[ -6   0   2   8 -10  -5  -2  -2   8   6 -10   2   2   3   4 -15 -39 -17
   5 -11  11  14   9   9  -4   6 -57   9 -12 -17  15  16  -2 -13   5  -2
  -3   1   8  22  -5 -12  -6   6  -4   6  15] : X:Y
[ -9  -7   2   1 -17  -6 -16   0  10  -4  -4   4   2   8  -5 -11 -20  -6
  -1 -12 -39   6  -4   1  -4   8 -38 -12  18 -10 -12  19   4  -6   6  -2
  -4   1   9  12   0  -9  -3   4  -2   9 -16] : X:Y
[-27   3  -5   9  -4   5  15  -7 -16   5  -1  -7   3   9  10 -16 -27   7
  -1  18  12   6   4   5  10   0 -30   2  41 -20  15  23  -2  -3  21 -15
   0   3  11   1  -1  -4 -10   5   1 -13  13] : N:H
[-43   1  -1   0  -9  -2   3  -8 -14   5  -9   2   0  21   2 -11 -28   9
  10  -2  -4  -4   6   8   1   3 -54  -2  42 -15   6  37  -5 -20  20 -21
  11  12  12   6  -5  -8 -11   0  -2  -8 -19] : L:S
[-13  -8  -3  -6 -22  -8  -2 -16   6  -3  -5  12  13  16 -11 -13 -27 -13
  -4 -15   7   2  -8  -1   4  12 -51  21  33 -14  -2  29   1 -11   8 -19
   8  25   6   9   3  -6  -6  -5  -1 -12 -18] : X:R
[-35  -3   0   2 -17  -5  -1 -11 -17  -5  -6   1  14  16  -7  -2 -27   3
  -2  -2  12   6  -1  -7   1   5 -64  -5  58 -27  15  36  -2 -17  18 -14
   6  18   9  13   5  -2 -14   2  -2 -14 -25] : X:R
[ -9  -4  -9 -10  -8  -2 -16  -8  -6  -2   0   0   4  -3  -3 -16 -21  23
   8  -1   1   0   1  -3  -2   5 -47  16  -8 -27  -2   1   4  -6 -10 -12
   3  15  10  -3   6 -22  -4  11   2  -8 -10] : X:R
[-54  -7   0   8 -18  -2   6  -1  -7  11  -9  12  15  22   2   3   3 -25
 -21  26   5  -7 -18   1  11  -1 -33  -6  97   1  20  44  -2 -16  27 -12
   9   8   3  13   2   0 -11  -6  -6  -3 -24] : N:H
[-35  -6  10   7 -27  -8 -22  -8   4  -1  -2  -6  -2  23  -7 -14 -43 -19
  -8   4  10   4  -8  13   3   2 -19 -12  95  -5 -30  48  -4  -1  24 -20
  10  -6   7  26  -1   5 -17 -11  -5  -3 -40] : L:P
[-53  -6   4   6 -18  -2  -5  -5  -5  -2 -10   7   3  22  -7 -16 -13  -5
 -12  11  10   8  -3   0  11  -4 -37  -5  88 -17  -9  42  -3   7  27 -24
  15   8   5  11  -9 -18 -10  -5 -13 -12 -30] : L:P
[-43  -4  -2  -1 -14   4   6  -1  -7   2  -5  10   3  17  -2  -2 -11  -1
  -1  15   8 -17 -13  -3   2   0 -42   4  66   6  -3  23  -1 -14  16 -23
   4  16  -1  12   0   5  -7  -9   2 -10 -24] : L:S
[-22  -2   8   5 -16  -5  -2   1   0   7 -13   5  10  19   4  10   8 -15
 -19 -17   0   1 -13   0  -6   4  -4 -18  45   2  17  21  -2 -13  -2   6
   2  -1   0   9  -1  -4  -4   3   1   7 -22] : N:B
[-14   0 -12  -5  -3  -9   5  -8   7  -7  -9  11  -6   8  -7  -1 -11  24
   8  -6   2   2   1  -2   2   6 -51  21 -35 -20   9   2   1 -14 -10  -9
   6  19   3   5   1 -27  -7   6  -1  -4  -2] : X:R
[-47 -19   2 -16 -10  -7 -12  -6 -41   3  -9  18   8  36  11   4   1  33
   5  19  -3 -14 -17  -9  12  -2 -47  38  90 -15  -9  27  -3  -7  13 -11
  15  52  10 -12   1  -7 -18   4   2 -35 -35] : L:S
[-23 -13  -5  -5   2   3 -16   1   5  -1   4  -4  -8  19  -1  -9  -4   2
  -6   8   3  -8   0   9  -2  -7  -6  20  58   8 -15  16   7   1   9 -22
   6 -10   2  13   4   4  -2  -2   0  -7   2] : L:S
[-17 -10   6   4 -18   0   2  -7   3   5  -7  -6   7  22   4   6 -20 -23
 -12  14   8 -13  -7   4   3   2 -27  45  70 -13  17   6   0  -4   3 -10
  10  10   5  10  -4  -2 -54   0   3   1   5] : N:B
[-24 -10   9  11 -17  -5   4   8   5   5  -9  -2   5  21   6  -1  -7 -23
 -15  -7  11  -7  -9  -9  -1  -8 -30   4  73  -3  26  23   6 -13  19 -13
 -14  -1   2   4  -3  -5  -9   5   5   7  13] : N:B
[-16  -3   1   0   5   5  -6  -4  -9  -4  -3   9 -10  15  -1  -4   0  10
   2 -19   6  10   3  15   5  -1 -16  10  20 -12   0  23  -8  -5  24 -11
   9   3   2   1   4  -4  -8   2   1  -7  13] : L:P
[-11  -9  11   7 -29   0  -9  -7 -14  -3   1 -15   6   0   3  -2 -31 -10
  -8  10   7  -1 -10 -12   7   4 -43  -9  73 -37   7  25  -1  27  -7  -4
  -5   7   8  10  -9 -29  -3  12 -11  -2 -11] : D:M
[-51   1   2   6 -23  -2 -42  -6  -5  -3   2  -6   1  20 -12 -19 -13 -14
 -12   2  12  11  -2  10   5  -1 -33 -34  88 -15  -8  42  -2   6  26 -23
   0 -11   9  15  -2 -10   1  -6  -8  -1 -15] : L:P
[-36  -3   3   6 -18  -8 -15  -6 -10  -5   6   0   2  14  -7 -18 -23  -8
 -10  -4  15  -1  -1   5  -1  -1 -23  -9  90 -12   3  39  -1  -4  33 -18
   7   1  -2  13   4  13  -2  -7  -6  -2 -20] : L:P
[-26  -9   1   5 -23  -1 -11 -11 -13  -1  -1  -5  -5  12  -3  -8 -16   5
 -14   2   6  10 -17  -6   7   2 -37  -6  71 -29 -12  23  -3  16   3  -5
  -1   9  15   8  -7 -30  -5  15   6  -8 -19] : D:M
[-56   3  -3   5  -4   8  13   0 -20   6  -2   3   3  21   5 -12  -5  12
  -5   5   8   6  -2   8  12  -2 -39  14  75  -6  -7  28   1 -11  29 -30
  11  -6   8  12   0  -4 -12   4   2  -1 -12] : L:S
[  3 -12   1   7 -14   1  -3   0  -6   1   5  -6   5  -5   4  -2  -2   9
  -6   9  -3   5 -12  -7   4   8  -9  -1  17 -16 -17  -9  -1   9 -19   6
  -6   4   0   4  -8 -16  -6  12  -2  -3  -3] : D:M
[ -6  -6   0   3  -8 -10  -1  -7   8  -1 -15   6   4  10  -5 -13 -23  -6
   0 -23   9  12   1  -1  -2   5 -42  18 -15 -18   6  11   2 -14  -1 -16
   5   3   3  11  -5 -22  -8   9   0   4  16] : X:Y
[-26 -10   8   3 -21   0   4   6   3  12  -2   0   6  18  -2  -8  -9 -19
 -12  11   8  -1  -6   2   1   4 -24  16  51  -8  19  36  -1  -4  14 -11
   3  -4   4  14   3 -18  -5  10  -5   7   2] : N:B

[-13   1   2   1   1  35 -10  -1  -3 -10   3   6  -9   6  -5  -7  49   2
 -14   1   3  -7   3  -7   2   7  10  -3 -11  -8  -5  -2   2  -2 -10   4
   5  -1  -9  11   9   6  -2  11 -31   1   3] : SN:PF
[-13  -3   3   0   8  30 -19  -1  -1 -26   6   7 -10   5   2  -6  13   2
 -21   3  -9 -20   2 -12  -1  -1  12  -3 -28  17  -8   0   1  -1 -10   6
   4  -3   3  10   6  -1  -1  16 -36   0   4] : SN:PF
[-31  -5  -4  -2   2 -10 -13  -5   9   2 -11  -8   1  -2   2  -5 -27   4
   0   6  -4  -9   1 -10   0   2   3   1  -1  18  -2  -1   1   2   2   5
  -5   5   7   4   1  -1  -9   4   4   0  -1] : QZ:Mf
[-20  -7  -4  -2  -2 -47 -16  -2  -1  -9  -6  -4   6  -1   4  -3  -5  10
   8   7  -5 -13   3 -21   1  -4   5   3   7  12  -6   2   0   0   3   7
  -1   7   0   5  -5   2   0  21   4   5  -5] : QZ:Mf
[-20   6   8   1   1  -3  -9   3   3 -16   5   6 -16  12   4  -3  47   3
 -15 -10  -2 -15  -1  -2  -1   2  17   3   1  33 -11   0   0   2  -6   4
   4   0  -5   4   1   1  -4   9 -13  -4   3] : SN:GZ
[-28   8   2  -1   4 -37   3   3  -9 -20  14  -6  -3  -2  -1  -1  28   1
 -17  -1   0 -30  -1 -17   0  -6  22  -4  -9  15  -3   5  -1   5  -5  15
   4   3   0  16   7  17   1  11 -16  -2   9] : SN:PF
[-30   0   5  -1  -2  13 -12   2  -2  -8  -4  -1  -8   9   6  -7  30   5
   1   5   7  -8  -5  -3  -2   6   4   0   6   8   2   0   0   3   0  -1
   2   0  -6  -1   0   5  -2   2  -7  -4  -3] : SN:GZ
[-24  -1  11   1  -7 -53   0   1   5 -10  10  -5   4  -6   0  -4  28   4
  28   0 -12  -9  -5 -27  -5  10  -3  -3  12 -14  -4  -3   2  -2   5   3
  -6   6  -6  -8  -4   6  -3  12   8   3  -6] : QZ:Dn
[ -5   1  -2   0   2 -21   0   1   0   6  12   3  -5  -8  -8  -2  -1   0
 -20 -10   2 -11   4 -27  -1  -8   5  -6 -24  14  -9   2  -7   4  -3   2
  -2   0  -7   4   2   5  -2  -2 -31   2  10] : SN:PF
[-21  -8   1  -3  -2  -8 -14  -5  15   8 -15  -2   1   4   4   4 -20   3
  15   7  -3  -3  -1  -3  -2   6  -3   4  12   6  -1  -1   1   6   5  -5
  -9   0  -2 -10  -4  -9  -4   3  12   3  -6] : QZ:Mf
[-23   6   3  -1   1  15  -6   5   5 -19   2   6 -12   5   3   1   6   3
   0  -3  -4  -3   0   7  -1   5   6  -1   7  34  -6   0  -3   1  -5  -3
   9  -3   1 -13  -6  -1   1 -12  -1  -3   0] : SN:GZ
[-15   4   0   0  -2 -21  -8   4  -1 -14   1   5  -4  11  -1   0   6   4
  -4  -1   2 -13   0 -10  -7  -9   8   2   1  40 -10   2  -4   3  -7   2
   6   0   1  -3  -5  -2  -2   1   0   2   1] : SN:GZ
[-27   4   3   2   7  17  -6   1  -1 -20  13   4 -10  -4   1 -12  11  -1
 -12  -1  -6 -16   1 -16   0   4  13  -9 -17  21  -1  -1  -1   6  -6   4
  -5  -2   1  -2  10  -5  -3   4 -36  -1   1] : SN:PF
[-30   1   6   3   0  -3  -5  -1   0   1   1   2  -6   6   0 -12  16   0
  -5  -2   8   0   0  -1  -6   6   7  -4  -4  -7  -5   3  -1   2  -4   1
   0   1  -6  10   0  11  -2  12 -22   0   0] : SN:PF
[-34   3   7   2  -3 -41  -6  -1   1 -14  12   1 -11   4   3   0  10   5
  -9 -11  -5 -16   0 -23  -5   0   8  -8  -6  23 -10   0   1 -11   2  -6
  -5   5  -9 -13  -5  11   1   3 -18  -3   1] : SN:GZ
[-43   0  16   2   2 -31 -10  -5   6 -21   3   7 -13   7   4  -7  15   2
   0   4 -13 -10   1   1   1   7   9   6   0  22 -13   0   2   1  -7  -3
  -4   0  -6   2  -1  -6  -2  -1 -21  -1  -6] : SN:GZ
[-13  -2  -2   2  -5 -24 -16   1  10  -1  -6  -4   4  -3   2  -5  35   7
  -1   7  -7 -12  -2 -33   2   1  -5  -1   8   4  -3   1   1   7   7  -1
   1  -2  -4  -9  -2   5   1   6   6   2  -6] : QZ:Dn
[-27  -4 -12   4  -4 -17 -18   2  17  29 -17  -6   1  -1   3 -11  -7   8
   6   4  -1  -8   2 -39  -3   3 -10  -1   3  17  -5  -1   0   6   8  -1
 -11   1  -3  -8  -3   1   1   9  14  -2  -1] : QZ:Dn
[-13 -11   0  -1  -6 -24 -15  -2   3   6 -10  -3   8  -3   3  -3   1   8
  12   7  -1  -3 -15 -32  -4   4  -8   1  12 -30   2  -2   1   2   6  -2
  -9   3  -7  -6   5  10   3   7  -1  -3 -10] : QZ:Dn
[-27   2   9   1   3 -12  -5   3  10 -16  12   7  -8  -8  -2  -6  30   1
  -3  -6  -6 -55  -1 -15  -6   5   1  -4 -10  24  -9  -1   1   2   2   0
   3  -1  -8 -11  -3   0  -3  -6 -18  -3  -2] : SN:GZ
[-23   0  11  -1   2 -34  -8   0  -7  -9   4   8 -12  21   3  -1   5   3
 -20  -4   2 -16   6 -12  -6  -1  14   1  -9  22 -11   1  -1   3  -5  -3
  -2   1  -6   7   2   3  -3   6 -34  -2   6] : SN:PF
[-15  -8  -2   2  -5 -38 -18  -2   7  14  -8  -5   4   7  -1   4 -35   9
  10   2   5   0   5 -14   1  -5  -3   6  -1  -1   9  -1   0  -1   2  10
  -7   4   0   0  -7   4   1  12   6   6  -4] : QZ:Mf
[-16   2   3   2   3 -12 -11   3  -3 -24  17   8  -8  -1   1  -7  43   1
 -14  -3  -1 -17   0 -23   3   1  15  -5 -16  10 -11  -2   1   6  -7   2
  -1   2  -7   2   5  -2  -3  11 -34   0   2] : SN:PF
[-25  -7   0   1  -3 -13 -13   1   5   6 -13  -4   0   5   2  -9  29  19
   2  10   0 -12  -1 -11  -1   3   4  -3   8  15  -4   1  -1   3   2   2
   0   3  -5   3   1   4  -3  11   9   1  -1] : QZ:Mf
[-12 -11  -7  -3  -1 -17 -21  -4  12  12 -18  -7   8   1   1  -2 -35   4
   4  11   0  -1   1 -10   1  -2  -9   4   1  -1  -2   3   0   0   5  -5
  -2   1   6  -3  -5  -4   3  10   8   0  -4] : QZ:Dn
[-19   2   7   3   4  -5   2   0  -8  -9   5   0  -2   4   4  -9  29  -2
 -10   1   2  -9   6  13  -5   0  12  -7  -4   3  -2   0  -4  19  -3   5
  -3   2  -4  14   5   9  -1   3 -18  -4   1] : SN:PF
[-14   2   1   3  -3 -18   0   0  -8  -2   8   7  -8  13   4  -1  17   5
  -1  -6   4  -9  -1 -17  -2  -1   4  -6  -2   1  -6   1   0  10  -1  -4
  -3  -1 -14  -6   1  16  -4  -5 -20  -5   3] : SN:PF
[-30  -3  -1   1  -9 -25 -16   1   7   7  -6  -1  -2   5   0  -4  13   8
   2   5  -4  -1   6 -30  -1   4  -4   2   0 -10  -7   1   2   0   3   2
  -1   2  -7   6  -4  10   1  20 -14   2  -4] : QZ:Mf
[-28  -5  -2   1  -5 -36 -16  -1  17  10  -3  -3  10  -9  11 -11  11  10
   7   3  -1 -15  -2 -40   1   2  -9   9  -4   0  -6   0   2   6   6  -3
  -5   7 -10  -3  -1   5   0  11  -7 -17  -4] : QZ:Dn
[ -7   6   4  -1  -4  -4  -4   3  -2  -8   1   3 -10   9   5  -7  55   4
  -9   3   3 -10   0   5  -1   6   1   2   5  24  -7  -1   0   4   0  -2
   9  -1  -5  -2   2   3  -5   2   4  -3   7] : SN:GZ
[-15  -5 -11  -2  -5  15 -16  -1  13  27 -17  -6   1   8   7  -7   2   6
  13   6   3   8  -2 -19  -2   1  -7  -3  10   8   1   1   0   2   6  -2
  -2  -4  -3 -12  -5  10  -1   8  17  -2  -1] : QZ:Dn
[-42  -3  -2  -1  -8 -17 -19  -4  22  12 -55  -1  -4  -3   3  -1 -51   4
   6   0  -4  -2   0 -22   0   3 -11   2  -4  20  -6   0   0  -2   1  -5
  -5  -1   0 -15 -10  -5   7   0  -9   0  -6] : QZ:Dn
[-29  -1  -2  -2  -5 -19  -5  -4   0   7   3  -9  -3  -6  -1  -4 -13   6
  14   1 -10  -9  -3 -28  -1   8  -2   1  11 -12  -1  -1   3 -12   2   3
 -15   0  -6   0   1   5   3   7  10  -1   1] : QZ:Mf
[-18   1  -1  -1  -2 -28 -12   2  12   6  -5  -9   0  -9  -2   2 -11   6
  17   5  -5  -1  -1  -9   0   1  -4   2   9   2  -4   1   4  -2  -7   0
  -3   5   3   0  -8  -1   0  12  15   2  -6] : QZ:Dn
[-35   6  -6   9   3  16  -6  -3   9 -11  -1  -5  -8  -2  -1  -2 -34   0
  -7   0  -2  -7   1   4   1  -3  10  -3 -10  36  -6   1  -1   2  -7   8
   5  -5   9   7  -6  -1  -2   5 -14   0   5] : SN:PF
[-31   2   7  -1   7  -8  -1   0  -5  -5   6   3  -7   9   3  -6 -18   2
  -6  -2   0  -4   3  -3  -4  -1  14 -10 -12   1  -6   2  -3   6  -2   9
  -6   5  -8  16   2   5  -1  12 -32   1   4] : SN:PF
[-18  -4  -3   1  -5 -18 -12   7   5   4  -4  -9   5  -4   2  -6 -10   5
   7   6  -3  -7  -4 -23  -1   5  -3  -3   6  -7  -2   1   1   1  12   1
  -4   1   0   1  -2   8   2  12   0   0  -3] : QZ:Mf
[-21  -3  -5   1  -3 -13 -11   6  13   8 -11  -7   2  -7   0  -7  11   5
   6   7  -6  -8   3 -22   1   7  -4   3   2  13  -4  -2   2   1   7   2
  -1  -1   2  -4  -2   8   1   9  12   0  -3] : QZ:Dn
[-23   7   2  -2  -5  -3  -6   3  -6  -5   4   3  -7  13   2  -5  25   1
   5   1  -2  -9  -2 -13  -2   2  10   1   4  17  -5  -1   1   4  -3   4
  -5  -1  -9  -3   1   8  -3   4 -11  -2   3] : SN:GZ
[-27  -2  -3   0  -1 -15 -18   0  11  -6  -5  -2  -3   4   2  -8  14   6
  11   8 -10  -9   0 -27  -1   4   1   2   7  18  -6  -1  -2   2   0   1
  -6   4 -12  -4  -2  -5  -1  17   1   3  -5] : QZ:Mf

[ -4  17  -9  17   8   2 -13 -10   3 -10  -8  10  -2  20   8  -5  18 -11
 -11   0   2   3  15  -5 -16  -2   5  -8   6   6 -14  -9   6   7 -15 -21
  31 -13 -12  21  -8 -11 -14 -11  20  -9 -17] : Z:Q
[-13   1   4   3   9  -2  10  -6   3  18  -5   5  11  11  -6   7   3   6
  -8   1   4   9  29   6   0   0 -11  -8  12  -6  -5  -2  -1  -1 -13  -3
  11  -9  -3  -4   9   4 -30 -10   8  -9 -21] : Z:G
[  9  48   0  47  40  14 -32 -10  -7  -4  -9  31   8  29  10  -5  33 -40
  -4  10   6 -20 -14  -5  -9  -5  51   0   8  22 -27 -34   0  -1 -29 -67
  40 -18 -22  48 -13 -43  42   5  28 -14  -5] : E:V
[ -5  39  -9  38  75  22  -9  18   8  16 -13  14  26  28  10   7  41 -28
  -3   9 -33 -10   6   1 -21 -14  48  -2   7  20 -37 -22  -3   1 -33 -44
  31 -16 -23  59  -6 -61   1   1  25 -17 -21] : E:F
[  1  28  -7  10  34   8  -4   9 -11   8  -3   5   4  12  16  -4  13  -7
   3   5   2 -10  -8   2 -13  -5  44  -4   1  23 -16 -13  -1  -1  -9 -39
  16  -5 -10  28   0 -36  27   4  20  -8  -7] : E:F
[  0  29  -6  21  56  11  -8   7   3   4  -7   9  14  16  20   2  13 -14
  -3   3 -13 -10   5  -6  -7  -8  28   2   3  13 -24 -21 -11   3 -41 -34
  24 -18 -13  50 -14 -40 -10   8  14 -12 -15] : E:F
[  1   6 -10   5  34   8  -6 -10   8  -8  -2   7   0   2  21   3   3  -9
 -10 -13  -3  -9 -14  -5  10  -9   5  -6   2   7 -13  -6   5   1 -42 -19
  11 -26  -8  44 -12 -12 -34  12  -2  -6 -21] : E:V
[ -9   6 -13  12 -11  -6 -32 -26   3 -20  12   0 -34  14   9  -6  15   3
  -4   4   5  -3  -5  -3  14   0   1   3   7   3 -11   1  -5   7 -15 -14
  21 -15   7  15 -13  -2 -11 -15  14   0  -3] : Z:G
[-11  18   2  23  17  -1 -36 -29  -1   1   1  14  -4  29   4   2  11  -8
  -5   7   6  -6  14  -4  -1  -4   7  -4   3   9 -10 -15  -4   9 -14 -35
  28 -19  -7  10  -2 -26   3 -18  26  -4  -2] : Z:G
[ -6   7 -10  -8   9  -2   0  -6   8  -8   2  -1  -9  -3   5   2  -3   8
  -5  -1  -3  11  13   8  12   0 -14  -8   7 -10  -3   1   3   5 -22  -7
  17 -12  -1  10  -2  -1 -41  -3   1  -2 -17] : Z:Q
[ -7  -3 -15  -2  -5   5 -19 -21  20 -11   5  -1 -35   6  13  -3  -2   3
  -4  -1   3  -7  -5  -9  21  -1 -20  -2   2  -5   0   2  -7   3 -15  10
   9  -9   5  13  -7   5 -35  -2   4   0  -5] : Z:Q
[  0  39   7  34  11   1 -19   8  -2   6  -2  20  11  35 -12 -15  26 -21
   1   6   5  -7   4   3 -18   1  41   2   4  -1 -15 -14  -2  -2   2 -50
  27  -2  -9   8   1 -29  43 -21  36  -8  -9] : Z:Q
[-10  35   0  20  35   2  -5  -5   0  11  -5   9  19  31   3   5  17  -8
   0   9   3   5  26   0 -16  -5  19   3  13   5 -24 -11   5   5 -30 -34
  34 -11 -11  14  -1 -32 -15 -15  25 -18 -11] : Z:Q
[ -8  10   0   4  20   4   1  -5   2   9  -4   4   2  10   5   9   2   2
  -5  -1   3  -5  20  -2  -8  -2  -5  -4   9   2 -16 -10   4   7  -5 -11
  32 -11  -6  16  -2  -7 -24  -8  19  -6 -18] : Z:Q
[ -2  19  -9  10  42   8 -21  -7   3 -10  -1   9  -5  -4  32  10   7  -8
   4  -1 -13 -18 -19  -9  10  -6  13   2   2  13 -13  -5  -2   1 -39 -20
  18 -15   1  46 -22 -23   0  14   3  -6  -2] : E:V
[-10  24   0  22  13   5  -6  -4   3  14  -5  13   8  25  -4  -3  21 -10
  -4   4  -1   3  27  -2 -12  -2   6  -4   7   4  -8 -11   3  -3 -18 -26
  32 -14  -9   5  -1 -14 -10 -25  23 -12 -26] : Z:G
[-25  22  -8  11  57  11   6   5  15  12 -15  11  21  21  11  12   8   0
 -16 -11  -5  -3  46  -3 -13 -13 -25  -2  12  -3 -18 -18  -2   3 -43 -14
  30 -24 -19  32 -15 -14 -73 -16   5 -31 -35] : Z:G
[-14  15  -6  17   9   4 -10 -13  -4  14   1  11   4  19  -7   4  13  -4
   0  -2   5  -7  21   3 -20   1   3  -3   6   2 -16 -11  -6   1  -6 -26
  21  -7  -8   3   1  -5   4 -15  16 -11 -13] : Z:G
[  8  29  -6  31  43  13 -26  -7 -12   4  -1  14   5  16  18  -1  17 -24
   1   4  -3 -16 -12 -17 -16  -6  46  -5  -1  27 -20 -16   1   2 -18 -46
  21 -13 -16  44 -12 -44  47   4  30  -6  -9] : E:F
[ -4  26   5  16  70  14   9   5  -1  20 -16  19  47  19  11   8   6 -13
  -6   2 -10 -12   7   5 -24 -12  24  -7   5  12 -21 -10   2   3 -36 -41
  11 -10 -32  39   0 -32  -2  19   6  -7 -19] : E:V
[  8  18 -20  15  32  12 -13  -8   6  -1  -7  10 -16  13   5  10  12 -10
 -13  10   3  -5  15 -11   0  -9  -5  -7   8   3 -22  -6   2   5 -32 -15
  29 -27  -3  34 -19 -17 -40  -7  31 -14 -22] : Z:Q
[ -7   8   1  15  10   3  -9  -6  -2  12   4   6  -5  44  -4   7  10   3
  -1   6   8  -4  14   5  -6   3  16  -3   5   6 -14  -3   2   3  -3 -21
  21  -4  -5  -5   4 -11   9 -12  35  -3  -9] : Z:Q
[  5  11  -4   3  43  10   9   8   0   1  -9   3  15  -1  23   9  -2  -4
  -6  -3 -14   0   6  -3  -5  -9  -5  -2  -3   7 -13  -9  -4  -6 -24 -16
   5 -10 -11  38  -4 -18 -20  13  -6 -11 -13] : E:F
